Below is a small trained network, with its code and all its weights. Each question gives an input and a target symbol and asks what happens when units are switched off, that is, made to give their printed mean instead of their output.

import numpy as np


def w(rows, s, z=0):
    codes = np.array(rows[::2]) - 128.0
    scale = np.full(codes.shape[1], s)
    scale[-1] = z or s
    return codes * scale


def norm(h):
    return h / np.sqrt((h * h).mean(-1, keepdims=True) + 1e-5)


def f(y):
    return y / 2 * (1 + np.tanh(0.7978845608 * (y + 0.044715 * y**3)))


def softmax(a):
    e = np.exp(a - a.max(-1, keepdims=True))
    return e / e.sum(-1, keepdims=True)


def log_softmax(a):
    a = a - a.max(-1, keepdims=True)
    return a - np.log(np.exp(a).sum(-1, keepdims=True))


def net(x, mask):
    ids = ['αβγεηλξπ'.index(c) for c in x.split()]
    T = len(ids)
    res = E[ids] + P[:T]
    r = norm(res)
    for j in range(3):
        rows = slice(4 * j, 4 * j + 4)
        q, k, v = (r @ M[0][rows].T for M in (Q, K, V))
        z = softmax(np.where(np.tri(T) > 0, q @ k.T / 4**0.5, -1e9)) @ v
        o = O[0][rows]
        res = res + np.where(mask[j], z, o[:, -1]) @ o[:, :-1]
    y = f(norm(res) @ A[0][:, :-1].T + A[0][:, -1])
    res = res + np.where(mask[3:7], y, B[0][:, -1]) @ B[0][:, :-1]
    return log_softmax(norm(res)[-1] @ U[:, :-1].T + U[:, -1])


Q, K, V, O, A, B = {}, {}, {}, {}, {}, {}
E = w([
[132,182,54,131,95,117,148,51,134,113,96,212],'α',
[137,132,106,91,86,45,122,57,146,178,41,181],'β',
[97,170,187,127,164,106,244,80,134,88,126,132],'γ',
[171,184,148,36,189,154,115,82,136,192,166,119],'ε',
[153,165,123,81,105,130,199,114,103,251,140,90],'η',
[217,137,132,123,59,97,137,34,112,113,97,56],'λ',
[160,144,110,186,233,168,166,56,98,159,104,53],'ξ',
[195,118,98,68,147,131,163,124,61,104,67,102],'π',
],0.019)
P = w([
[88,128,145,95,89,200,142,171,238,99,84,165],'0',
[230,77,35,35,130,132,236,8,235,154,115,235],'1',
[181,88,210,177,108,185,113,144,131,149,111,228],'2',
[242,184,68,117,180,133,181,93,178,140,128,135],'3',
[85,170,189,126,103,184,89,129,98,141,74,124],'4',
[130,142,67,60,176,97,150,51,115,128,164,90],'5',
[72,97,187,146,122,119,71,118,41,147,160,162],'6',
[126,137,73,109,181,48,100,107,76,121,196,76],'7',
[84,222,170,151,142,81,41,125,16,141,120,120],'8',
],0.015)
Q[0] = w([
[136,185,105,106,146,113,130,12,4,146,141,175],'H0',
[105,64,101,92,168,159,179,66,154,141,132,118],'H0',
[125,9,195,152,120,170,139,106,78,135,205,196],'H0',
[138,161,228,135,94,191,126,139,100,165,47,153],'H0',
[148,61,49,85,161,88,150,88,179,92,151,110],'H1',
[133,55,149,146,86,170,93,111,105,149,163,179],'H1',
[177,68,166,101,150,142,185,29,58,134,154,194],'H1',
[100,48,141,133,127,142,125,177,211,116,197,84],'H1',
[101,131,181,126,126,174,117,167,96,120,123,155],'H2',
[147,127,108,79,127,135,125,128,124,99,146,123],'H2',
[136,100,189,161,127,203,141,99,95,165,74,139],'H2',
[200,21,80,148,119,136,105,203,201,33,138,47],'H2',
],0.034)
K[0] = w([
[87,104,122,134,131,81,64,127,23,139,136,53],'H0',
[125,163,130,120,112,184,126,125,104,114,89,136],'H0',
[117,131,104,72,116,166,141,118,140,114,58,52],'H0',
[230,124,123,155,136,124,119,145,112,153,105,80],'H0',
[122,120,113,85,45,127,146,91,150,101,101,160],'H1',
[90,142,156,108,177,171,153,110,137,116,101,86],'H1',
[97,129,93,89,111,144,119,106,48,128,108,61],'H1',
[129,137,112,112,122,166,154,112,231,130,76,146],'H1',
[151,112,139,123,84,123,126,147,99,91,113,115],'H2',
[133,135,94,123,136,128,121,119,141,156,124,142],'H2',
[173,100,115,103,123,156,122,160,80,90,112,107],'H2',
[139,114,136,109,99,183,176,149,255,147,121,181],'H2',
],0.042)
V[0] = w([
[87,125,101,239,25,119,235,159,134,199,161,61],'H0',
[117,112,32,134,109,217,152,210,43,93,122,144],'H0',
[115,176,117,175,106,141,133,31,118,15,154,163],'H0',
[168,160,26,103,85,176,14,117,138,213,180,148],'H0',
[183,124,152,31,140,157,4,106,102,118,164,132],'H1',
[126,183,253,66,115,92,187,138,148,59,189,147],'H1',
[84,121,167,145,211,162,106,118,180,141,140,99],'H1',
[106,79,162,189,138,125,180,66,93,68,76,84],'H1',
[219,110,86,37,101,108,186,114,80,59,107,90],'H2',
[106,123,102,141,162,103,149,103,211,146,181,113],'H2',
[145,146,191,197,50,126,100,20,216,149,176,54],'H2',
[84,161,108,165,114,79,138,77,173,177,188,151],'H2',
],0.03)
O[0] = w([
[162,227,51,172,166,53,135,115,80,193,251,142,167],'H0',
[100,196,83,137,123,167,137,159,95,109,124,226,59],'H0',
[232,113,193,168,87,128,131,156,97,23,163,135,24],'H0',
[121,229,126,16,36,151,162,122,102,147,98,96,213],'H0',
[163,109,127,162,198,155,140,128,104,82,138,207,156],'H1',
[195,178,165,160,74,109,150,220,153,98,47,171,110],'H1',
[115,50,174,128,90,179,173,160,137,148,105,125,41],'H1',
[160,122,82,120,122,94,169,125,216,182,113,91,74],'H1',
[193,76,95,80,223,125,99,163,115,61,180,94,253],'H2',
[142,155,80,142,104,131,185,59,177,147,146,130,125],'H2',
[171,227,173,117,76,140,205,28,140,88,91,227,153],'H2',
[122,205,121,125,129,185,171,84,195,145,78,132,190],'H2',
],0.018,0.023)
A[0] = w([
[174,82,80,226,207,95,140,119,148,89,205,145,46],'N0',
[180,57,96,149,194,98,137,50,160,85,165,108,3],'N1',
[52,154,168,174,4,185,95,220,146,88,145,184,92],'N2',
[14,201,181,238,24,69,72,188,84,203,147,241,44],'N3',
],0.037,0.0046)
B[0] = w([
[80,174,96,26,117,129,56,161,148,54,84,95,194],'N0',
[118,98,173,211,88,144,181,149,85,237,129,162,254],'N1',
[113,163,18,141,225,85,160,123,174,207,196,154,152],'N2',
[61,147,136,149,6,184,96,175,2,136,10,86,254],'N3',
],0.026,0.027)
U = w([
[236,183,168,147,85,111,126,103,96,73,189,170,202],'α',
[106,72,127,161,187,112,17,173,108,134,217,51,251],'β',
[201,183,99,136,78,44,138,253,225,210,82,56,46],'γ',
[97,196,14,132,173,48,131,52,164,158,239,121,255],'ε',
[82,157,131,132,213,190,171,151,174,165,72,238,71],'η',
[22,219,124,152,33,163,62,172,45,197,106,135,55],'λ',
[100,135,181,51,101,132,85,18,222,117,104,7,87],'ξ',
[113,40,152,209,107,105,198,82,129,252,190,95,182],'π',
],0.0048,0.0032)

Each question gives the input, a string of symbols that net reads in full, and the target symbol t.
The units are the heads (4 rows each of Q, K, V and O) and the neurons (one row each of A and B). Each row of codes is followed by its name. A weight is (code - 128) times the scale printed after its matrix; where a second scale follows, it is the last column's (O, A, B and U).
mask holds one flag per unit, heads first, then neurons. A switched-off unit (its flag False) gives its mean, the last column of its rows in O or B, instead of its output. The means were averaged over made-up inputs and are rounded, as every weight is.
A unit's drop is (log p(t) with every unit on - log p(t) with that unit switched off) / (log p(t) with every unit on - log p(t) with every unit switched off).
The circuit of an input: a set's keep is (log p(t) with only the set's units on - log p(t) with every unit switched off) / (log p(t) with every unit on - log p(t) with every unit switched off). Starting from all 7 units, units are removed one at a time, each time the one whose removal leaves the highest keep (on an exact tie, the one counted first), for as long as the keep stays at least 0.8.
units of the circuit, in order: the units of the circuit, biggest drop first
most important unit: the unit with the biggest drop
top k neurons: the k neurons with the biggest drops, biggest first
which heads matter: for each layer, one digit per head in row order, 1 if its drop is at least 0.15 and else 0, layers parted by /
input η β η η γ η β γ, target π: which heads matter -> 100
input ε η α ε π β γ, target β: units of the circuit, in order -> [H2]
input α η η β λ η γ, target α: which heads matter -> 001
input π β η η η η β β, target π: units of the circuit, in order -> [H0, N1, N3]
input β η ε α, target ξ: which heads matter -> 100
input η α ε η ξ η α, target π: units of the circuit, in order -> [H1, H0]
input α π β, target β: which heads matter -> 001
input γ π π λ, target η: units of the circuit, in order -> [H0, N3]
input π η ε η α ξ, target α: which heads matter -> 100
input η η η γ, target ε: which heads matter -> 100
input η β η α λ η, target γ: top 2 neurons -> [N0, N1]
input η π ε β β ξ γ η, target β: which heads matter -> 100
input η η β λ, target π: top 3 neurons -> [N1, N3, N0]
input η η λ α, target γ: which heads matter -> 110
input ξ β λ ξ β η η ε, target ε: most important unit -> H0
input α λ λ α, target γ: which heads matter -> 110
input ε β η η λ η π π ε, target β: which heads matter -> 001
input η η ε β β, target η: which heads matter -> 110
input γ π η α η β β π, target π: units of the circuit, in order -> [N1, H0, N3]
input ε η ε π γ γ α η, target α: units of the circuit, in order -> [H0]
input η α α ξ β, target π: which heads matter -> 010
input η ξ η α η η γ β, target β: top 2 neurons -> [N0, N1]
input η η β π β γ π η, target η: top 2 neurons -> [N3, N1]
input β γ α η π π β α, target π: which heads matter -> 100
input β η β ε β, target η: top 2 neurons -> [N2, N3]
